Here is a tiny trained network, its code and every weight. The questions are about switching its units off for an input and a class, where a switched-off unit gives its printed mean instead of its output.

import numpy as np


def w(rows, s, z=0):
    codes = np.array(rows[::2]) - 128.0
    scale = np.full(codes.shape[1], s)
    scale[-1] = z or s
    return codes * scale


def norm(h):
    return h / np.sqrt((h * h).mean(-1, keepdims=True) + 1e-5)


def f(y):
    return y / 2 * (1 + np.tanh(0.7978845608 * (y + 0.044715 * y**3)))


def log_softmax(a):
    a = a - a.max(-1, keepdims=True)
    return a - np.log(np.exp(a).sum(-1, keepdims=True))


def net(x, mask):
    res = np.array(x, float).reshape(1, 2) / 4 @ E
    u = 0
    for l in range(3):
        y = f(norm(res) @ A[l][:, :-1].T + A[l][:, -1])
        res = res + np.where(mask[u : u + 6], y, B[l][:, -1]) @ B[l][:, :-1]
        u += 6
    return log_softmax(norm(res)[-1] @ U[:, :-1].T + U[:, -1])


A, B = {}, {}
E = w([
[104,168,215,134,189,211,148,106,92,142],'x0',
[87,184,91,89,155,106,158,219,108,246],'x1',
],0.013)
A[0] = w([
[195,148,198,216,163,11,101,34,158,168,7],'L0N1',
[163,161,248,122,190,206,205,174,96,112,240],'L0N2',
[254,48,141,185,81,153,76,117,103,45,90],'L0N3',
[238,172,54,98,147,77,85,211,253,66,70],'L0N4',
[18,155,54,104,130,56,117,151,75,150,230],'L0N5',
[180,134,140,152,86,146,153,70,193,95,49],'L0N6',
],0.0045,0.0018)
B[0] = w([
[85,146,123,148,119,72,254,89,159,166,134],'L0N1',
[122,108,64,190,150,71,54,145,149,164,236],'L0N2',
[134,224,74,75,174,121,156,159,158,95,255],'L0N3',
[105,120,158,209,167,140,36,143,61,166,201],'L0N4',
[111,179,107,141,139,124,109,39,171,138,214],'L0N5',
[54,160,125,83,124,146,120,99,166,137,167],'L0N6',
],0.0071,0.0053)
A[1] = w([
[136,68,122,99,98,91,129,139,137,130,68],'L1N1',
[116,175,88,148,161,99,34,99,150,138,98],'L1N2',
[160,54,79,108,36,89,119,169,146,115,80],'L1N3',
[111,120,129,6,113,114,202,207,58,150,100],'L1N4',
[151,128,118,94,145,150,184,108,125,70,133],'L1N5',
[100,110,254,127,207,154,139,141,42,119,3],'L1N6',
],0.0092,0.0055)
B[1] = w([
[145,106,123,111,126,151,15,2,96,195,130],'L1N1',
[98,100,172,101,195,135,175,154,194,123,254],'L1N2',
[155,118,69,241,195,102,36,89,56,202,193],'L1N3',
[226,211,84,78,33,153,240,104,110,94,160],'L1N4',
[111,94,216,71,80,131,141,216,126,190,167],'L1N5',
[110,131,44,209,155,145,19,54,125,186,165],'L1N6',
],0.0072,0.0082)
A[2] = w([
[140,151,174,210,165,231,93,98,31,164,47],'L2N1',
[191,71,183,124,47,138,130,60,119,2,22],'L2N2',
[166,100,178,113,125,148,143,47,112,68,94],'L2N3',
[215,103,83,203,130,93,93,124,68,177,124],'L2N4',
[212,103,159,136,37,178,139,81,119,61,5],'L2N5',
[126,133,116,131,186,131,168,171,174,142,209],'L2N6',
],0.0089,0.0023)
B[2] = w([
[138,57,71,189,81,65,60,89,152,86,222],'L2N1',
[138,230,90,87,129,114,207,186,94,250,238],'L2N2',
[154,185,63,116,106,117,159,180,89,144,193],'L2N3',
[124,103,159,188,98,172,111,91,122,83,254],'L2N4',
[105,137,142,109,77,179,198,152,87,207,179],'L2N5',
[162,105,160,117,69,153,135,101,91,62,251],'L2N6',
],0.011,0.0059)
U = w([
[141,102,92,205,136,94,33,103,145,124,237],'0',
[156,200,104,82,104,114,198,171,102,162,3],'1',
[136,85,247,96,145,124,150,134,187,49,81],'2',
],0.014,0.0023)

Each question gives the input, the list of numbers given to net, and the class t.
The units are the neurons (one row each of A and B). Each row of codes is followed by its name. A weight is (code - 128) times the scale printed after its matrix; where a second scale follows, it is the last column's (A, B and U).
mask holds one flag per neuron, layer by layer. A switched-off neuron (its flag False) gives its mean, the last column of its row in B, instead of its output. The means were averaged over made-up inputs and are rounded, as every weight is.
A unit's drop is (log p(t) with every unit on - log p(t) with that unit switched off) / (log p(t) with every unit on - log p(t) with every unit switched off).
top k neurons: the k neurons with the biggest drops, biggest first
top k neurons in layer l: the k neurons of layer l with the biggest drops, biggest first
drop of u: that unit's drop, to one decimal
input [8,7], class 0: top neuron => [L2N1]
input [7,7], class 0: top 2 neurons => [L0N3; L2N1]
input [3,0], class 2: top 2 neurons in layer 0 => [L0N2; L0N4]
input [3,3], class 2: top 3 neurons in layer 1 => [L1N3; L1N6; L1N2]
input [-3,3], class 2: top 4 neurons => [L1N2; L2N2; L0N5; L0N2]
input [8,8], class 0: top 3 neurons => [L2N1; L0N3; L1N6]
input [3,-2], class 2: top 2 neurons in layer 0 => [L0N2; L0N4]
input [2,-3], class 2: top 2 neurons => [L0N3; L0N2]
input [0,3], class 2: top 3 neurons => [L0N5; L2N2; L2N6]
input [-6,6], class 0: top 4 neurons => [L0N3; L2N2; L2N4; L1N3]
input [-7,-8], class 1: top 2 neurons => [L2N2; L0N2]
input [3,-3], class 2: top 4 neurons => [L0N2; L0N4; L1N3; L2N2]
input [6,-8], class 1: drop of L2N2 => 0.1
input [3,-8], class 1: drop of L1N3 => 0.0
input [3,-4], class 1: drop of L0N4 => 1.5
input [6,-5], class 0: top neuron in layer 1 => [L1N6]
